Here is a tiny trained network, its code and every weight. The questions are about switching its units off for an input and a class, where a switched-off unit gives its printed mean instead of its output.

import numpy as np


def w(rows, s, z=0):
    codes = np.array(rows[::2]) - 128.0
    scale = np.full(codes.shape[1], s)
    scale[-1] = z or s
    return codes * scale


def f(y):
    return y / 2 * (1 + np.tanh(0.7978845608 * (y + 0.044715 * y**3)))


def log_softmax(a):
    a = a - a.max(-1, keepdims=True)
    return a - np.log(np.exp(a).sum(-1, keepdims=True))


def net(x, mask):
    res = np.array(x, float).reshape(1, 3) / 4 @ E
    y = f(res @ A[0][:, :-1].T + A[0][:, -1])
    res = res + np.where(mask, y, B[0][:, -1]) @ B[0][:, :-1]
    return log_softmax(res[-1] @ U[:, :-1].T + U[:, -1])


A, B = {}, {}
E = w([
[115,11,229,109,219,160,148,63,69,34,104],'x0',
[184,153,117,66,33,142,114,124,66,32,2],'x1',
[147,106,209,178,85,145,37,64,207,180,85],'x2',
],0.0088)
A[0] = w([
[72,51,201,130,186,182,161,111,109,82,92,123],'n1',
[129,124,128,145,69,135,54,59,221,139,103,93],'n2',
[159,171,115,123,142,76,70,172,124,134,116,247],'n3',
[170,116,109,99,75,116,142,100,89,134,77,112],'n4',
[183,145,131,132,84,146,112,154,74,103,74,128],'n5',
[70,144,80,71,99,58,187,149,81,64,162,107],'n6',
[144,136,77,131,56,54,147,193,155,165,144,111],'n7',
[185,130,158,143,119,152,2,91,149,142,113,176],'n8',
[144,149,62,197,81,95,163,160,158,184,99,112],'n9',
[186,132,134,101,65,141,107,147,71,108,84,131],'n10',
[119,142,88,120,162,107,187,163,59,75,149,115],'n11',
[125,136,135,72,78,84,106,132,121,84,85,118],'n12',
[151,103,185,181,102,110,80,35,167,143,90,98],'n13',
[136,108,131,88,90,93,117,118,116,82,80,107],'n14',
[144,211,93,125,115,157,121,168,143,171,99,109],'n15',
[97,140,58,92,164,116,197,181,86,116,145,129],'n16',
[184,157,122,141,103,132,115,127,102,101,47,96],'n17',
[181,154,77,165,65,83,124,158,167,139,138,115],'n18',
[113,183,95,119,124,126,154,158,122,180,107,102],'n19',
[3,100,139,216,196,94,136,135,136,221,187,111],'n20',
[152,43,146,99,182,143,152,100,84,110,113,101],'n21',
],0.0082,0.013)
B[0] = w([
[119,110,149,167,59,87,229,98,96,223,44,240],'n1',
[57,66,99,134,123,47,54,121,216,71,159,192],'n2',
[164,217,113,102,107,254,178,40,66,200,108,255],'n3',
[142,134,167,105,165,79,124,211,103,85,185,169],'n4',
[177,171,194,94,185,105,110,138,109,127,187,189],'n5',
[81,104,94,83,119,92,65,111,194,121,156,190],'n6',
[132,105,175,176,84,71,139,111,116,151,90,190],'n7',
[106,131,57,84,115,179,59,86,111,118,143,236],'n8',
[127,81,189,174,96,78,172,145,139,153,56,190],'n9',
[175,192,188,96,178,124,127,161,128,138,194,199],'n10',
[96,102,79,98,91,104,65,76,219,104,142,194],'n11',
[164,134,161,124,157,114,123,142,139,116,152,175],'n12',
[59,95,95,114,85,71,47,112,203,109,163,201],'n13',
[153,144,178,125,144,75,121,124,156,129,140,171],'n14',
[107,47,173,154,101,81,168,134,120,122,74,175],'n15',
[101,74,69,31,87,116,57,102,191,116,165,206],'n16',
[141,124,172,112,184,3,87,234,96,118,132,174],'n17',
[116,94,201,191,112,61,182,113,158,161,86,184],'n18',
[86,56,155,170,98,84,145,158,160,121,114,155],'n19',
[206,205,211,48,236,100,119,221,81,112,198,254],'n20',
[68,87,170,187,85,85,183,109,90,167,89,199],'n21',
],0.0082,0.011)
U = w([
[196,168,199,97,235,100,111,195,123,125,174,114],'0',
[82,86,176,182,84,94,207,126,131,147,42,87],'1',
[52,98,39,93,113,109,30,119,203,112,155,101],'2',
[169,205,57,93,126,254,167,73,52,151,102,255],'3',
[114,128,89,166,156,155,136,185,130,82,107,93],'4',
],0.011,0.0085)

Each question gives the input, the list of numbers given to net, and the class t.
The units are the neurons (one row each of A and B). Each row of codes is followed by its name. A weight is (code - 128) times the scale printed after its matrix; where a second scale follows, it is the last column's (A, B and U).
mask holds one flag per neuron, in row order. A switched-off neuron (its flag False) gives its mean, the last column of its row in B, instead of its output. The means were averaged over made-up inputs and are rounded, as every weight is.
A unit's drop is (log p(t) with every unit on - log p(t) with that unit switched off) / (log p(t) with every unit on - log p(t) with every unit switched off).
The circuit of an input: a set's keep is (log p(t) with only the set's units on - log p(t) with every unit switched off) / (log p(t) with every unit on - log p(t) with every unit switched off). Starting from the 12 units with the biggest drops (on a tie, the unit counted first), units are removed one at a time, each time the one whose removal leaves the highest keep (on an exact tie, the one counted first), for as long as the keep stays at least 0.8.
circuit, biggest first: the units of the circuit, biggest drop first
most important unit: the unit with the biggest drop
k most important neurons: the k neurons with the biggest drops, biggest first
drop when u is switched off: that unit's drop, to one decimal
input [6,4,7], class 2: circuit, biggest first => n13
input [-4,2,-3], class 1: circuit, biggest first => n20, n8
input [-8,8,5], class 0: 3 most important neurons => n10, n5, n17
input [6,6,3], class 0: 4 most important neurons => n10, n5, n17, n4
input [-4,-5,5], class 0: 3 most important neurons => n20, n16, n11
input [-8,-7,-6], class 1: 2 most important neurons => n9, n7
input [1,6,6], class 0: 2 most important neurons => n10, n5
input [4,7,8], class 2: 4 most important neurons => n13, n20, n8, n2
input [-7,5,6], class 1: 4 most important neurons => n18, n20, n9, n15
input [1,2,4], class 2: 2 most important neurons => n20, n13
input [6,-4,6], class 1: 2 most important neurons => n1, n16
input [0,6,6], class 0: 4 most important neurons => n10, n5, n17, n16
input [7,-5,-7], class 1: 2 most important neurons => n1, n21
input [7,-4,4], class 1: circuit, biggest first => n1
input [-3,1,0], class 3: 3 most important neurons => n3, n1, n21
input [2,-1,3], class 3: drop when n16 is switched off => 0.1
input [3,1,-1], class 3: drop when n9 is switched off => 0.2
input [-6,-8,4], class 0: drop when n20 is switched off => 8.6
input [4,6,-8], class 2: drop when n11 is switched off => 0.9
input [4,-3,6], class 2: most important unit => n13
